Below is a small trained network, with its code and all its weights. Each question gives an input and a class and asks what happens when units are switched off, that is, made to give their printed mean instead of their output.

import numpy as np


def w(rows, s, z=0):
    codes = np.array(rows[::2]) - 128.0
    scale = np.full(codes.shape[1], s)
    scale[-1] = z or s
    return codes * scale


def f(y):
    return np.maximum(y, 0)


def log_softmax(a):
    a = a - a.max(-1, keepdims=True)
    return a - np.log(np.exp(a).sum(-1, keepdims=True))


def net(x, mask):
    res = np.array(x, float).reshape(1, 4) / 4 @ E
    y = f(res @ A[0][:, :-1].T + A[0][:, -1])
    res = res + np.where(mask, y, B[0][:, -1]) @ B[0][:, :-1]
    return log_softmax(res[-1] @ U[:, :-1].T + U[:, -1])


A, B = {}, {}
E = w([
[127,156,60,125,198,233,84,177,35,82,91,194],'x0',
[105,185,32,123,89,143,247,172,115,188,161,78],'x1',
[61,76,36,58,133,65,111,79,67,85,68,56],'x2',
[146,64,117,181,202,126,197,175,192,154,1,92],'x3',
],0.0087)
A[0] = w([
[172,65,129,183,177,130,168,187,161,154,34,87,45],'N1',
[121,147,138,115,100,81,139,101,173,199,136,85,50],'N2',
[120,75,108,170,200,123,140,159,182,129,52,105,96],'N3',
[66,34,49,72,127,61,98,79,72,108,105,24,44],'N4',
[138,101,197,138,73,23,147,68,207,159,155,60,61],'N5',
[112,225,18,116,90,150,240,213,111,197,165,86,34],'N6',
[131,64,118,183,211,140,164,156,150,140,43,105,51],'N7',
[98,201,129,64,37,138,52,52,29,73,253,153,76],'N8',
[138,59,190,123,182,129,55,109,168,53,116,161,4],'N9',
[182,79,208,129,169,99,41,86,122,81,92,175,59],'N10',
[115,158,71,125,183,225,105,191,62,66,89,168,38],'N11',
[197,176,114,139,167,202,106,181,71,119,116,191,79],'N12',
[74,90,59,73,152,79,120,95,107,141,51,98,94],'N13',
[214,181,223,245,135,200,147,224,200,211,182,184,67],'N14',
[164,83,136,154,65,93,111,106,171,150,152,72,3],'N15',
[62,134,55,105,182,163,104,127,62,101,86,138,120],'N16',
[126,104,177,115,47,39,166,75,198,145,165,102,122],'N17',
],0.007,0.0047)
B[0] = w([
[167,202,213,173,59,159,162,90,31,169,173,125,194],'N1',
[107,89,125,150,201,95,107,166,108,167,91,152,167],'N2',
[207,180,183,174,89,146,168,94,84,183,164,125,191],'N3',
[128,218,107,81,188,39,97,101,174,48,146,177,220],'N4',
[107,75,107,133,178,125,133,225,101,171,66,219,218],'N5',
[26,14,200,199,162,140,45,117,82,41,232,30,218],'N6',
[182,195,210,153,75,151,168,110,48,202,165,120,190],'N7',
[235,187,244,157,73,186,184,110,65,228,160,128,239],'N8',
[72,65,167,187,134,132,73,138,112,73,178,69,185],'N9',
[53,44,182,174,132,149,97,114,104,72,208,36,204],'N10',
[101,76,83,126,209,120,137,204,114,193,62,195,208],'N11',
[94,86,96,114,178,78,156,191,145,148,32,191,198],'N12',
[135,192,131,98,152,56,107,85,176,92,139,149,198],'N13',
[139,198,83,22,182,1,75,73,196,12,148,158,253],'N14',
[93,130,143,143,167,112,110,188,69,142,108,159,161],'N15',
[129,94,111,102,172,86,132,143,132,133,77,189,201],'N16',
[131,95,108,114,219,142,144,204,103,168,40,184,215],'N17',
],0.0067,0.012)
U = w([
[96,66,97,126,170,118,133,238,121,190,23,225,108],'0',
[211,250,180,172,101,168,154,73,70,226,182,122,110],'1',
[121,245,94,46,159,40,104,61,204,12,146,168,111],'2',
[14,3,146,209,143,145,89,117,111,50,216,9,121],'3',
[164,105,94,84,119,170,155,88,187,144,92,109,255],'4',
[119,118,49,125,66,158,140,104,188,126,116,103,112],'5',
[115,131,77,129,86,191,123,97,206,135,108,94,112],'6',
[100,149,46,143,108,208,131,93,196,148,104,96,112],'7',
],0.0076,0.023)

Each question gives the input, the list of numbers given to net, and the class t.
The units are the neurons (one row each of A and B). Each row of codes is followed by its name. A weight is (code - 128) times the scale printed after its matrix; where a second scale follows, it is the last column's (A, B and U).
mask holds one flag per neuron, in row order. A switched-off neuron (its flag False) gives its mean, the last column of its row in B, instead of its output. The means were averaged over made-up inputs and are rounded, as every weight is.
A unit's drop is (log p(t) with every unit on - log p(t) with that unit switched off) / (log p(t) with every unit on - log p(t) with every unit switched off).
The circuit of an input: a set's keep is (log p(t) with only the set's units on - log p(t) with every unit switched off) / (log p(t) with every unit on - log p(t) with every unit switched off). Starting from the 12 units with the biggest drops (on a tie, the unit counted first), units are removed one at a time, each time the one whose removal leaves the highest keep (on an exact tie, the one counted first), for as long as the keep stays at least 0.8.
units of the circuit, in order: the units of the circuit, biggest drop first
unit that matters most: the unit with the biggest drop
top k neurons: the k neurons with the biggest drops, biggest first
drop of u: that unit's drop, to one decimal
input [6,-3,7,8], class 1: unit that matters most	N7
input [-7,6,1,0], class 0: top 2 neurons	(N17 N5)
input [1,4,-8,7], class 2: top 2 neurons	(N14 N8)
input [4,7,-7,-5], class 2: top 3 neurons	(N14 N10 N9)
input [8,2,5,-7], class 0: top 3 neurons	(N11 N16 N12)
input [4,6,3,-6], class 1: top 4 neurons	(N8 N10 N9 N14)
input [-7,-7,8,7], class 2: top 2 neurons	(N4 N13)
input [6,5,2,-8], class 1: top 3 neurons	(N8 N5 N17)
input [6,-3,0,-6], class 0: top 2 neurons	(N11 N12)
input [-4,-3,-7,6], class 2: top 2 neurons	(N14 N8)
input [7,-6,1,8], class 1: top 3 neurons	(N7 N1 N3)
input [-5,3,-4,7], class 1: top 3 neurons	(N1 N7 N3)
input [-5,-8,-4,6], class 3: top 3 neurons	(N10 N9 N8)
input [-5,-8,3,7], class 3: units of the circuit, in order	(N10)
input [-1,7,5,-1], class 3: top 2 neurons	(N6 N14)
input [6,8,-2,0], class 3: drop of N15	0.0
input [-5,7,4,-6], class 3: drop of N6	4.2
input [-6,3,4,2], class 0: drop of N14	0.1
